Known rows:
z_520: [-58,  12,  29,  26,   4,  16, -36,  -5,  -9,  39,   3,  -5, -27,   2,   9,
  -5,  -7, -35, -16,  -4,  43, -32,   2,   2,  15, -11, -31,  14,  -6,  59,
 -29,  22, -27,  -7]
z_366: [ 13, -25,  -9,  49,   1,   9, -19,  10, -21,  27, -26,  19,  19,  -5,  15,
 -33, -19, -63,  -2,  -1,  54,  17, -17,  23, -14, -18, -13,  26,   0,  15,
 -21,   8,  -7,  49]
z_146: [  8,  54,  16,  38,  -9,  35,  -6,  -6,  15,   4,  11,  22,  32,   0, -30,
 -16,  13, -23,  -5,  21, -48, -19,   3, -11,  14,  17,   4,  -6,  -2, -21,
  20,  -4,   0, -15]
z_94: [  6,  15, -28,  10, -24,   1, -15,  17,  30,  11,  -3,  -8,  -5,  -4,  -8,
  16,  -8,  41, -15, -19,   4,  43,   0,  -6,   7,   4,   2, -28,   3,  -1,
   3, -25,  12,  14]
z_837: [  7,  60,  14,  41, -12,  38,  -9,  -1,  16,   6,  12,  24,  36,  -1, -34,
 -17,  14, -20,  -7,  20, -49, -18,   4, -13,  15,  18,   4, -10,  -4, -24,
  19,  -5,   0, -12]
z_952: [  1,  22, -30,  11, -27,   3, -17,  24,  31,  10,   0,  -6,   0,  -4,  -9,
  15,  -7,  46, -17, -19,   4,  44,   2,  -9,   6,   6,   2, -32,   1,  -4,
   2, -26,  12,  18]
z_424: [  8,  12,  -7,  -2,  19, -18,  34,  19, -38,  52,   6,  -4,  -2,   8,  -4,
 -12,  26,  48,   0, -10, -12, -49, -12,  -7,  12,  16,  25,  13,  -1,  20,
 -14,  17, -12,  -1]
z_534: [  3, -37, -22, -20,  -6, -19,  -3,   5,  20, -11, -17,  -6, -36,  -9,   9,
  18,  -5,  30,  -3, -12,  -2,  30,   1,  -4,  -3,   3,   4,  -2,   5,   3,
   9, -11,  12,  -5]
z_220: [  3, -37, -22, -20,  -6, -19,  -2,   4,  20, -11, -18,  -6, -36,  -9,   9,
  18,  -5,  30,  -3, -12,  -1,  30,   1,  -3,  -3,   3,   5,  -2,   5,   3,
   9, -12,  12,  -6]
z_705: [-29, -13, -33, -49, -14, -23,  -3,  35,   3, -37,   0,  -3, -14,  -4,  24,
  20,  -5,  43,  -2, -16,   0,  11,  18, -10, -16,   1, -13, -19,  -8,  -8,
  -1,  -3,   1,  20]
z_443: [  8,  -3, -44,   1, -26,  -7, -27,  22,  25,   0,  -7, -14, -28,   5,  36,
   7, -24, -11, -10, -11,  14,  21,  -8,   8,  -8,  -1, -21,  -2,   9,  37,
  16,  -7, -10,  19]
z_151: [  5, -19, -22, -19, -11, -15,  -3,   5,  19, -11,  -9, -13, -26,  -2,  11,
  19, -11,  29,  -3, -11,   4,  30,   0,   0,  -2,  -1,   0, -10,   6,   5,
   6, -13,   7,   1]
z_933: [ 11, -14,   9,  28,  46,   8, -15,  -3, -16,  28,   7,  23,  39, -14,  -6,
  -4, -19, -23,  12,   2,  50,  20,  -6,  33, -16, -16,   6,  14,   6,  -7,
 -46,  10,   2,  24]
z_689: [  3, -36, -22, -20,  -6, -19,  -3,   4,  20, -11, -16,  -7, -36,  -8,   9,
  18,  -6,  31,  -3, -12,  -1,  30,   1,  -2,  -3,   3,   4,  -3,   5,   4,
   9, -12,  12,  -4]
z_464: [ 15,  30,  21,   9, -20,  12,  21, -24,   5, -15,   0,  16,  27,  13,   2,
 -13,  15, -55,  19,  19, -35, -22,   6,  -6,  14,  12, -15,  -5, -11,  -4,
   7,   4,  10, -40]
z_333: [  5,  19,  22,   9,   3,  20,   6, -16,   3, -18,   2,  19,  10,  -1, -14,
 -13,  11, -33,   7,  27, -49, -34,   4,  -7,   5,  12,   3,  12,  -1, -18,
  22,   8,  -3, -27]
z_15: [-22,   6, -35, -26, -22, -12, -10,  38,  12, -18,   2,  -1,  -4,  -4,  11,
  18,  -5,  49,  -9, -20,   1,  22,  15, -13,  -9,   4,  -9, -28,  -7, -11,
  -1, -12,   4,  24]
z_568: [-63, -20,  48,   8,  21,   6, -13, -21, -12,  30,  -6,   3, -36, -11, -16,
   4,  12,   1, -10,  -5,  28, -24,  10,  -7,  20,  -7,  -7,  15,  -9,  29,
 -35,  19,  -7, -30]
z_976: [  4, -16,   0, -31,  -5, -21,  -5,  -6,   9, -12,  27, -32, -14,   5,   4,
  17,  -2,  16,  -8, -22,  32,  32,  -1,  -7,  -9, -10,   4, -19,   5,   9,
  35, -13,  11,   4]

Facts:
z_543: η z_640; β 654
z_915: η z_193; β 319
z_387: β 319
z_963: η z_464; β 903
z_140: η z_116; β 114
z_146: η z_94; β 654
z_601: η z_915; β 654
z_687: η z_746; β 654
z_852: η z_989; β 654
z_711: η z_895; β 654
z_784: η z_424; β 319
z_749: β 278
z_977: η z_601; β 319
z_199: η z_519; β 319
z_534: η z_50; β 319
z_531: η z_977; β 654
z_780: η z_886; β 654
z_468: β 654
z_732: η z_780; β 903
z_609: β 654
z_107: η z_423; β 654
z_366: η z_520; β 903
z_74: β 903
z_15: η z_904; β 319
z_7: η z_765; β 654
z_369: η z_921; β 278
z_171: β 278
z_800: η z_9; β 319
z_358: η z_933; β 654
z_213: η z_974; β 114
z_5: η z_689; β 319
z_277: η z_234; β 319
z_571: η z_220; β 654
z_694: η z_543; β 654
z_669: η z_753; β 319
z_921: η z_946; β 654
z_287: β 278
z_841: η z_4; β 654
z_520: η z_62; β 114
z_436: η z_776; β 319
z_116: η z_190; β 319
z_850: η z_571; β 319
z_470: η z_630; β 654
z_254: η z_66; β 654
z_568: η z_732; β 114
z_159: η z_917; β 903
z_525: β 319
z_952: η z_150; β 319
z_2: η z_610; β 654
z_817: η z_703; β 319
z_895: β 278
z_933: β 903
z_560: η z_387; β 654
z_974: η z_333; β 319
z_190: η z_7; β 319
z_4: η z_74; β 319
z_424: η z_470; β 278
z_566: η z_358; β 319
z_746: η z_330; β 319
z_220: η z_534; β 319
z_649: η z_2; β 319
z_640: η z_705; β 114
z_705: η z_112; β 319
z_150: η z_531; β 903
z_406: η z_67; β 319
z_837: η z_485; β 654
z_17: η z_784; β 654
z_593: η z_694; β 654
z_75: η z_660; β 654
z_485: η z_952; β 319
z_289: η z_841; β 319
z_753: η z_609; β 278
z_134: β 903
z_726: β 319
z_66: η z_140; β 903
z_367: η z_366; β 319
z_765: β 278
z_47: η z_379; β 319
z_992: η z_628; β 654
z_638: η z_729; β 278
z_529: η z_369; β 654
z_748: η z_976; β 319
z_673: η z_107; β 903
z_579: η z_803; β 319
z_9: η z_208; β 319
z_298: η z_443; β 654
z_377: η z_568; β 654
z_904: η z_593; β 319
z_805: η z_862; β 319
z_193: η z_15; β 319
z_652: β 114
z_883: η z_367; β 319
z_443: η z_883; β 319
z_248: η z_963; β 114
z_265: β 654
z_803: η z_298; β 903
z_519: η z_711; β 903
z_792: η z_748; β 319
z_206: η z_436; β 654
z_329: η z_287; β 654
z_946: η z_329; β 319
z_337: β 319
z_862: η z_537; β 903
z_797: η z_337; β 278
z_729: β 903
z_210: η z_560; β 319
z_234: β 319
z_62: η z_117; β 654
z_67: β 114
z_689: η z_339; β 319
z_94: η z_837; β 319
z_321: η z_579; β 903
z_280: η z_277; β 319
z_642: η z_566; β 278
z_330: η z_159; β 319
z_398: β 654
z_703: η z_529; β 114
z_112: η z_749; β 654
z_151: η z_747; β 319
z_886: β 654
z_628: η z_321; β 903
z_700: η z_254; β 319
z_333: η z_797; β 654
z_632: η z_992; β 903
z_610: η z_199; β 903
z_240: η z_377; β 654
z_464: β 654
z_917: η z_642; β 319
z_611: η z_805; β 319
z_117: η z_726; β 654
z_976: η z_492; β 319
z_492: η z_206; β 319
z_50: η z_468; β 319
z_747: η z_638; β 903
z_208: β 903
z_477: η z_405; β 654
z_339: η z_669; β 319
z_660: η z_687; β 278
z_405: η z_280; β 903
z_423: η z_852; β 319
z_776: η z_700; β 319
z_419: η z_289; β 319
z_630: β 278
z_989: η z_248; β 903
z_537: η z_265; β 903
z_379: η z_673; β 319

Rows:
No name comes twice in this set of rows, the named rows included.
[  6,  26,  47,  -4,  10,  14,   3, -27,  -8, -18,  46,  -4,  26,   9, -22,
 -16,  21, -49,   0,  14, -16, -31,   2, -13,  -3,   2,   6,   0,  -1, -12,
  56,   8,  -1, -23] => z_206
[ 12,  -8,   7,  29,  52,  11, -21,  -4, -13,  31,  13,  24,  43, -14,  -8,
  -1, -21, -22,  13,   2,  51,  21,  -6,  37, -17, -15,   7,  13,   9,  -5,
 -49,  11,   1,  21] => z_159
[ 14, -11, -22, -18, -31, -21,  10,  -4,  22,  -7, -12, -15, -13,   8,  23,
  19,  -7,  11,   7, -19,  16,  42,   1,   0,   6,  -1, -14, -23,  -3,  15,
  -6, -17,  21, -11] => z_47
[-29,  34,   9, -16,  -3,  14,   3,  17, -12, -40,  15,  30,  28,  -1,  -3,
 -12,  16, -16,   6,  21, -52, -50,  23, -18,  -8,  14, -11,  -2, -15, -32,
  15,  16, -11,  -5] => z_543
[  6,   2,   3,  58,   0,  19, -12,  15, -16,  36, -19,  29,  47, -14, -28,
 -26,  -3,  -9,  -9, -11,  43,  38,  -6,   6,  -1, -11,   7,  -3,  -9, -24,
 -35, -10,  13,  51] => z_150
[  5,  25,  49,  -6,  11,  13,   3, -29,  -9, -20,  49,  -6,  26,  10, -21,
 -16,  22, -50,   0,  14, -13, -32,   2, -14,  -4,   0,   6,  -1,  -2, -13,
  59,   8,   0, -22] => z_254
[-62,  -6,  49,   9,  17,  10, -13, -21, -14,  30,  -1,  -3, -27,  -6, -14,
   5,   7,   0, -10,  -5,  32, -23,   9,  -4,  21,  -9, -10,   9,  -9,  30,
 -39,  17, -11, -24] => z_213
[-25,   2, -35, -33, -21, -16,  -9,  39,  10, -24,   2,  -1,  -5,  -5,  14,
  19,  -5,  48,  -7, -18,   0,  19,  17, -13, -12,   3, -10, -26,  -8, -11,
  -1,  -9,   4,  24] => z_904
[-27,  37,   9, -14,  -4,  16,   2,  18, -10, -38,  15,  30,  31,  -2,  -4,
 -12,  17, -15,   5,  21, -52, -49,  22, -18,  -7,  15, -11,  -4, -15, -31,
  15,  15, -10,  -4] => z_694
[  9,  48,  19,  11,  27,  28, -13, -13,  15,  -5,  34,  20,  30,  -1, -13,
   2,  -1, -29,  12,  30, -42, -36,   6,   8,   0,  14,   2,   4,   8, -10,
   9,  13, -10, -33] => z_75
[-71,  -9,  36,  14,  28,  17,  -7, -23,  -6,  26,   6, -42, -24,   9, -10,
   2,  27,   8, -13,   7,  28, -32,   7,  -2,  18, -24, -20,  15,  -3,  -2,
 -60,  12, -14, -11] => z_703
[ 11,  43, -10,  -4,  47, -10,  13,  22, -27,  66,  42,  -2,  20,   7,  -3,
   5,  13,  51,   7,  -7,  -4, -52,  -9,  10,   6,  17,  23,   5,   9,  28,
 -29,  23, -19,  -8] => z_660
[ 12,  48, -11,  -4,  52,  -9,   9,  22, -24,  68,  50,  -2,  23,   6,  -3,
   9,  10,  53,   8,  -6,  -3, -53,  -9,  13,   4,  17,  24,   5,  11,  29,
 -32,  25, -21,  -9] => z_642
[  6,  -7, -38,  -8, -21, -10, -20,  19,  22,  -5,  -6, -15, -27,   3,  32,
  11, -20,  -1,  -7, -10,  12,  22,  -5,   6,  -8,  -2, -16,  -5,   7,  28,
  14,  -8,  -6,  15] => z_726

Now the same things, written a new way:
Known rows:
z_140: [ 50, -62, -26,  19,  29,  -8, -35,  24,   9,  16, -29, -61,  97]
z_652: [ 49, -95, -33,   6,  12, -21, -15,  26,  -2,  -8,  28, -57,  90]
z_248: [ 43, -64,  -1,  14,  18,  -4, -16,   0,  -3,  -5,  72, -81,  99]
z_989: [ 21, -21,  10,  12,   1,  14,   3, -15,  13,  -2,  66, -91,  34]
z_852: [ 16,  -4,  40,  41,  -3,   1,  -2, -18,  -4,  -5,  91, -40,  72]
z_492: [ 43,  12, -43,  15,  53,   6, -18,  33,   4,  54,   2, -33,  59]
z_366: [ 53, -33, -39, -19, -35, -19, -18, -14,  33,  -8,  16, -48,  21]
z_220: [ 41, -28, -54,   4,  41,  -7,   0,  34,  -3,  34,  47, -24,  52]
z_746: [ 42,  27, -39,  -3,  21, -29,  17,  78, -43,  26,  35, -50,  57]
z_673: [ 28, -16,   6,  10,  -3,  11,   5,  -7,  15,  -2,  51, -86,  34]
z_387: [ 34, -45, -60,   6,  43,  -7,  -5,  36,  -7,  32,  54, -21,  47]
z_468: [ 17, -68, -11,  33,  -8, -27,  -4,  20,  -6, -12,  36,  -1,  55]
z_240: [ 28, -41,  -2,  30, -11, -24,   3,  16,  -1, -10,  29,  -6,  61]
z_952: [ 49, -40, -28, -17,  32,   5,  56,  21,   5,  66,  32, -11,  68]
z_660: [ 36, -18, -17, -14,   2,  12,  -4,  54, -37, -45,  12, -34,  68]
z_298: [ 54,  -5, -11,   5, -46, -36, -27, -22,  18, -13,  38,   5,  59]
z_47: [ 43, -12, -44,   5,  42,  -2,   1,  27,  -3,  35,  55, -31,  55]
z_7: [ 18, -54,  -8,  37,  -1, -22, -10,  18,   0,  -2,  12,  -3,  57]
z_4: [ 37, -39, -57,   5,  43,  -7,  -3,  35,  -6,  35,  52, -22,  49]

Rows:
No name comes twice in this set of rows, the named rows included.
[ 37, -25,  -3,  23, -22, -27,  -6,   3,   5, -10,  30,  -4,  61] => z_992
[ 64, -13, -66,  23,  57,  -6,   2,  48,  10,  -7,  52, -29,  48] => z_705
[ 62, -33, -33, -10,  39,   6,  64,  27,  13,  46,  32, -13,  68] => z_977
[  47, -103,  -36,    8,   13,  -23,  -17,   28,   -4,   -8,   32,  -55,
   87] => z_67
[ 42, -72,  -5, -18, -15,   4,  68,   4,  27,  23,  -9, -46,  39] => z_150
[ 83, -63, -43,  29,  31, -19,  -5,  40,  20, -58,  30, -65,  88] => z_640
[ 70, -73, -41, -13, -13, -29, -33,   0,  14,  -8,  33, -47,  88] => z_520
[ 29, -56,  14,  15, -17, -17,  38,   8,   2,  15,  18,   3,  70] => z_837
[ 34,  20,  -7,  15,  48,  20,  -2,   0,  -6,  38, 107, -60,  65] => z_423
[ 42,   2, -30,   8,  43,   7,   0,  16,  -3,  36,  74, -42,  59] => z_379
[ 74, -16, -42,   5,  49,   5,  55,  34,  20,  21,  36, -20,  64] => z_915

